Below is a small trained network, with its code and all its weights. Each question gives an input and a target symbol and asks what happens when units are switched off, that is, made to give their printed mean instead of their output.

import numpy as np


def w(rows, s, z=0):
    codes = np.array(rows[::2]) - 128.0
    scale = np.full(codes.shape[1], s)
    scale[-1] = z or s
    return codes * scale


def f(y):
    return np.maximum(y, 0)


def softmax(a):
    e = np.exp(a - a.max(-1, keepdims=True))
    return e / e.sum(-1, keepdims=True)


def log_softmax(a):
    a = a - a.max(-1, keepdims=True)
    return a - np.log(np.exp(a).sum(-1, keepdims=True))


def net(x, mask):
    ids = ['αβγδεθλμξπστφψ'.index(c) for c in x.split()]
    T = len(ids)
    res = E[ids] + P[:T]
    r = res
    for j in range(2):
        rows = slice(3 * j, 3 * j + 3)
        q, k, v = (r @ M[0][rows].T for M in (Q, K, V))
        z = softmax(np.where(np.tri(T) > 0, q @ k.T / 3**0.5, -1e9)) @ v
        o = O[0][rows]
        res = res + np.where(mask[j], z, o[:, -1]) @ o[:, :-1]
    y = f(res @ A[0][:, :-1].T + A[0][:, -1])
    res = res + np.where(mask[2:18], y, B[0][:, -1]) @ B[0][:, :-1]
    return log_softmax(res[-1] @ U[:, :-1].T + U[:, -1])


Q, K, V, O, A, B = {}, {}, {}, {}, {}, {}
E = w([
[132,81,176,140],'α',
[177,103,122,155],'β',
[105,39,97,134],'γ',
[118,62,102,85],'δ',
[147,98,123,107],'ε',
[195,117,125,220],'θ',
[30,189,131,144],'λ',
[75,122,248,111],'μ',
[136,29,157,105],'ξ',
[148,91,88,89],'π',
[134,154,67,194],'σ',
[175,134,77,141],'τ',
[101,106,156,89],'φ',
[202,90,69,147],'ψ',
],0.016)
P = w([
[227,151,203,83],'0',
[132,23,114,148],'1',
[141,163,136,81],'2',
[123,13,124,151],'3',
[145,162,136,105],'4',
[120,9,141,149],'5',
[145,159,132,116],'6',
[111,3,149,150],'7',
[148,161,134,125],'8',
[106,2,157,148],'9',
[152,154,138,132],'10',
],0.013)
Q[0] = w([
[163,122,48,174],'h1',
[111,80,110,162],'h1',
[169,171,146,105],'h1',
[143,112,146,192],'h2',
[126,247,116,94],'h2',
[105,60,173,108],'h2',
],0.013)
K[0] = w([
[181,150,110,126],'h1',
[227,103,138,93],'h1',
[68,190,135,175],'h1',
[170,178,165,168],'h2',
[6,188,58,123],'h2',
[150,147,154,101],'h2',
],0.013)
V[0] = w([
[58,99,144,120],'h1',
[134,116,113,144],'h1',
[168,106,158,77],'h1',
[154,132,104,240],'h2',
[166,247,174,165],'h2',
[129,146,74,198],'h2',
],0.013)
O[0] = w([
[47,127,182,132,157],'h1',
[8,120,130,218,121],'h1',
[204,118,184,31,214],'h1',
[140,31,63,90,64],'h2',
[27,109,56,255,182],'h2',
[131,123,18,2,1],'h2',
],0.0052,0.0096)
A[0] = w([
[195,248,129,90,145],'n1',
[63,94,127,220,86],'n2',
[200,188,188,99,17],'n3',
[58,191,188,68,114],'n4',
[201,185,120,132,162],'n5',
[149,129,46,175,75],'n6',
[153,86,113,142,173],'n7',
[186,255,66,130,3],'n8',
[57,107,24,166,176],'n9',
[36,140,186,210,157],'n10',
[171,105,160,103,156],'n11',
[136,78,121,207,90],'n12',
[72,67,152,109,129],'n13',
[187,237,21,115,61],'n14',
[60,186,123,31,72],'n15',
[96,116,188,23,206],'n16',
],0.0088,0.0045)
B[0] = w([
[142,123,41,95,149],'n1',
[103,129,103,43,192],'n2',
[49,43,140,90,163],'n3',
[157,125,91,192,184],'n4',
[107,211,117,186,149],'n5',
[87,77,169,93,141],'n6',
[88,159,193,147,156],'n7',
[72,29,79,186,132],'n8',
[145,120,199,82,146],'n9',
[144,148,93,83,255],'n10',
[173,135,116,148,166],'n11',
[77,231,104,93,177],'n12',
[178,189,71,166,173],'n13',
[43,109,135,186,137],'n14',
[132,113,254,177,134],'n15',
[171,58,96,165,187],'n16',
],0.0077,0.016)
U = w([
[128,137,169,96,22],'α',
[198,176,109,124,181],'β',
[21,28,148,39,73],'γ',
[134,59,110,90,91],'δ',
[147,132,116,93,124],'ε',
[118,163,102,252,158],'θ',
[48,213,168,91,205],'λ',
[76,101,236,233,103],'μ',
[74,66,174,103,245],'ξ',
[142,90,85,70,103],'π',
[1,37,100,207,35],'σ',
[94,80,39,189,86],'τ',
[112,84,136,151,2],'φ',
[123,93,79,164,27],'ψ',
],0.0083,0.0021)

Each question gives the input, a string of symbols that net reads in full, and the target symbol t.
The units are the heads (3 rows each of Q, K, V and O) and the neurons (one row each of A and B). Each row of codes is followed by its name. A weight is (code - 128) times the scale printed after its matrix; where a second scale follows, it is the last column's (O, A, B and U).
mask holds one flag per unit, heads first, then neurons. A switched-off unit (its flag False) gives its mean, the last column of its rows in O or B, instead of its output. The means were averaged over made-up inputs and are rounded, as every weight is.
A unit's drop is (log p(t) with every unit on - log p(t) with that unit switched off) / (log p(t) with every unit on - log p(t) with every unit switched off).
The circuit of an input: a set's keep is (log p(t) with only the set's units on - log p(t) with every unit switched off) / (log p(t) with every unit on - log p(t) with every unit switched off). Starting from the 12 units with the biggest drops (on a tie, the unit counted first), units are removed one at a time, each time the one whose removal leaves the highest keep (on an exact tie, the one counted first), for as long as the keep stays at least 0.8.
units of the circuit, in order: the units of the circuit, biggest drop first
unit that matters most: the unit with the biggest drop
top k neurons: the k neurons with the biggest drops, biggest first
drop when u is switched off: that unit's drop, to one decimal
input ξ μ σ ε, target μ: units of the circuit, in order : n10, h2, n2
input θ θ β λ, target γ: units of the circuit, in order : h2, n9
input λ ξ β ξ, target δ: top neuron : n16
input ξ ξ μ μ β μ μ μ μ ξ, target μ: units of the circuit, in order : h2, n2, n10
input θ τ μ θ φ θ, target γ: units of the circuit, in order : h2, n6, n9, n2
input ξ μ β σ μ θ, target μ: top 2 neurons : n10, n2
input λ θ γ θ τ σ φ δ, target δ: units of the circuit, in order : h2, n16
input μ μ θ μ δ ξ ξ μ, target λ: units of the circuit, in order : h2, n2, n10, n12
input ξ μ β μ β ψ, target μ: top 2 neurons : n10, n2
input β ξ μ, target μ: top 3 neurons : n2, n15, n4
input σ π τ, target τ: top 4 neurons : n8, n1, n14, n5
input θ θ ξ τ λ γ, target γ: units of the circuit, in order : h2, n9, n2
input σ μ μ, target μ: top 2 neurons : n15, n2
input θ μ ξ ξ θ μ θ μ μ σ, target γ: top 2 neurons : n9, n6
input μ θ π ξ α ε θ σ, target λ: unit that matters most : n12
input ξ μ θ μ μ σ, target μ: top 2 neurons : n10, n2
input δ γ ξ α, target μ: top 3 neurons : n2, n10, n1
input θ σ τ ψ, target γ: top 2 neurons : n6, n9
input μ φ β μ μ β φ τ, target λ: top 4 neurons : n12, n16, n2, n4
input θ μ λ σ θ ξ μ θ ε γ, target γ: top 2 neurons : n9, n2
input μ θ λ τ ψ ψ ε λ, target λ: unit that matters most : n16
input θ μ μ λ θ μ, target γ: top 3 neurons : n2, n4, n9
input μ μ θ λ σ, target σ: top 3 neurons : n14, n8, n10
input θ δ σ μ τ, target τ: top 2 neurons : n8, n1
input μ θ τ π, target λ: drop when n12 is switched off : 0.3
input μ τ μ μ μ π, target λ: drop when n8 is switched off : 0.0
input ξ θ θ θ λ μ δ φ, target μ: drop when h2 is switched off : 0.8
input μ β μ μ ξ γ, target λ: drop when n16 is switched off : 0.1
